[-632  539 -392  226]: 226, -632

[[557 553 237 493 498 502 465]
 [500 535 495 592 598 593 591]
 [600 569 969 548 510 545 537]]: 465, 600

[875 858 810  31 942]: 942, 875

[[915 839 887 852 171]
 [847 849 838 844 889]]: 171, 847

[49 20 39 76 72]: 72, 49

[93 88 71 48  8 86 72]: 72, 93

[[41 41 46 55 70 88 56]
 [21 59 39 54 68 70 54]
 [36 47 82 52 59 47 58]]: 56, 36

[52 16 81 54]: 54, 52
---
array([ 16, -10,  14,  79, -17,  26, -19]) -> 79, -19

array([[-30,  -9,  21,  47,   2],
       [-29,  45, -70,  28,  33]]) -> 47, -70

array([[ 35,  -3,  18,  16, -35],
       [ 23, -27, -49, -63,  49]]) -> 49, -63

array([-62,  30,  82, -73,   8,  78]) -> 82, -73

array([ 32, -19,  66,  60,  39,  23,  19]) -> 66, -19

array([ -8, -32,  82, -56,  27, -15, -40]) -> 82, -56

array([[  1,  -9,  40,  11],
       [  1, -18,  86,  25]]) -> 86, -18

array([-73, -39, -64,  48]) -> 48, -73
---
[-0.141, 1.410, -1.623, 0.004] value 1.410, 0.004
[[0.486, 0.546, 1.066, -1.685, -0.558], [0.145, -0.129, 0.774, 0.125, 0.126], [0.857, 0.171, 2.098, -1.016, 1.021]] value 2.098, 1.066
[[27.3, 112.0, 148.0, 33.5, 84.4], [93.8, -38.8, -51.5, -67.0, -32.0], [87.5, 55.2, 50.2, -122.1, 80.8]] value 148.0, 112.0
[-171.20, -71.35, 33.56, -122.58, 117.79, -196.43, -37.88] value 117.79, 33.56
[-151.87, 95.25, -83.19, 110.45, -98.65, 2.72] value 110.45, 95.25
[0.137, -0.201, -0.143, 0.164, 0.052, -0.014, -0.072] value 0.164, 0.137
[-13.2, 8.2, 17.5, 13.9, -8.5] value 17.5, 13.9
[-0.855, 1.101, -0.493, -0.739, -0.838, -1.723, -1.143] value 1.101, -0.493
[9.5, -10.4, -3.9, 8.1] value 9.5, 8.1
[[-0.275, 0.311, 0.248, -0.182, -0.291, -1.739], [-0.284, -2.323, -1.207, -0.388, -0.290, 1.154], [-0.318, 1.154, 1.323, -0.239, -0.187, 1.637]] value 1.637, 1.323
---
[ 160.94 -192.29  -49.01 -158.81  108.72  120.12  134.07] -> 160.94
[-0.03  0.16 -0.02  0.09 -0.10  0.02  0.12] -> -0.03
[  11.3 -153.7  -16.1  -93.4  101.5   96.2] -> 11.3
[-130.373 -190.582  191.939   51.779  100.950  -94.902  174.645] -> -130.373
[-0.186  0.098 -0.125  0.020 -0.156] -> -0.186
[ 0.14 -0.16  0.16  0.15  0.16] -> 0.14
---
[[2244, 2004, 8151, 8171, 3502], [6145, 7850, 2105, 2030, 7933]] Answer: 2105
[[434, 708, 682, 892], [616, 741, 898, 211]] Answer: 741
[[43, 109, 121, 178, 79, 179, 137], [243, 89, 114, 92, 200, 117, 108]] Answer: 200
[[6, 7, 3, 2, 6], [6, 7, 3, 0, 7]] Answer: 3
[[145, -329, -139, 998], [-44, 485, 253, -801]] Answer: 485
[[8118, 4830, 9277, 5293, 3727], [5518, 2345, 1031, 7882, 6862]] Answer: 1031
[[20, 9, 4, 21, 11, 0, 17], [31, 28, 2, 41, 35, -30, 17]] Answer: 35
---
[[35 25 14 82  4]
 [23 12  7 35  4]
 [35 22  9 18  3]] 7, 82

[ 47  38 -70 -23  15] -70, 47

[  3 -19 -20 -11 -73] -20, 3

[-48 -22   5 -77  37] 5, 37

[-77 -23 -31   0 -28] -31, 0

[-16 -10  20   3 -14  62  45] 3, 62

[[ 36  23  65  22  15]
 [ 35  -6 -37  35   9]
 [ 84  41 -67  63  45]] -37, 84
---
-33,-25,-11,65,8,-39,-35
7,10,19,46,64,18,-38
-4,-27,24,25,23,10,-3
-> -38

-65,4,24,-64
3,-15,-14,8
-59,3,25,-64
-> 8

-16,50,-7,19,-61,22
-16,3,10,-30,-42,-42
19,-4,-4,-8,-35,-16
-> -42

17,11,-15,-12
27,7,-21,7
82,15,-6,2
-> 7

-17,-17,3,-4,31,-21
-19,9,-7,-46,-26,17
3,-1,-23,-67,11,18
-> 17

-48,-8,-73,0
14,43,21,76
14,43,21,72
-> 76

55,-22,27,-25
82,-25,-8,7
3,-24,25,-17
-> 7

0,-11,14,-3,36,6,-20
-16,-33,10,-19,9,68,59
7,34,5,-13,11,-27,-32
-> 59
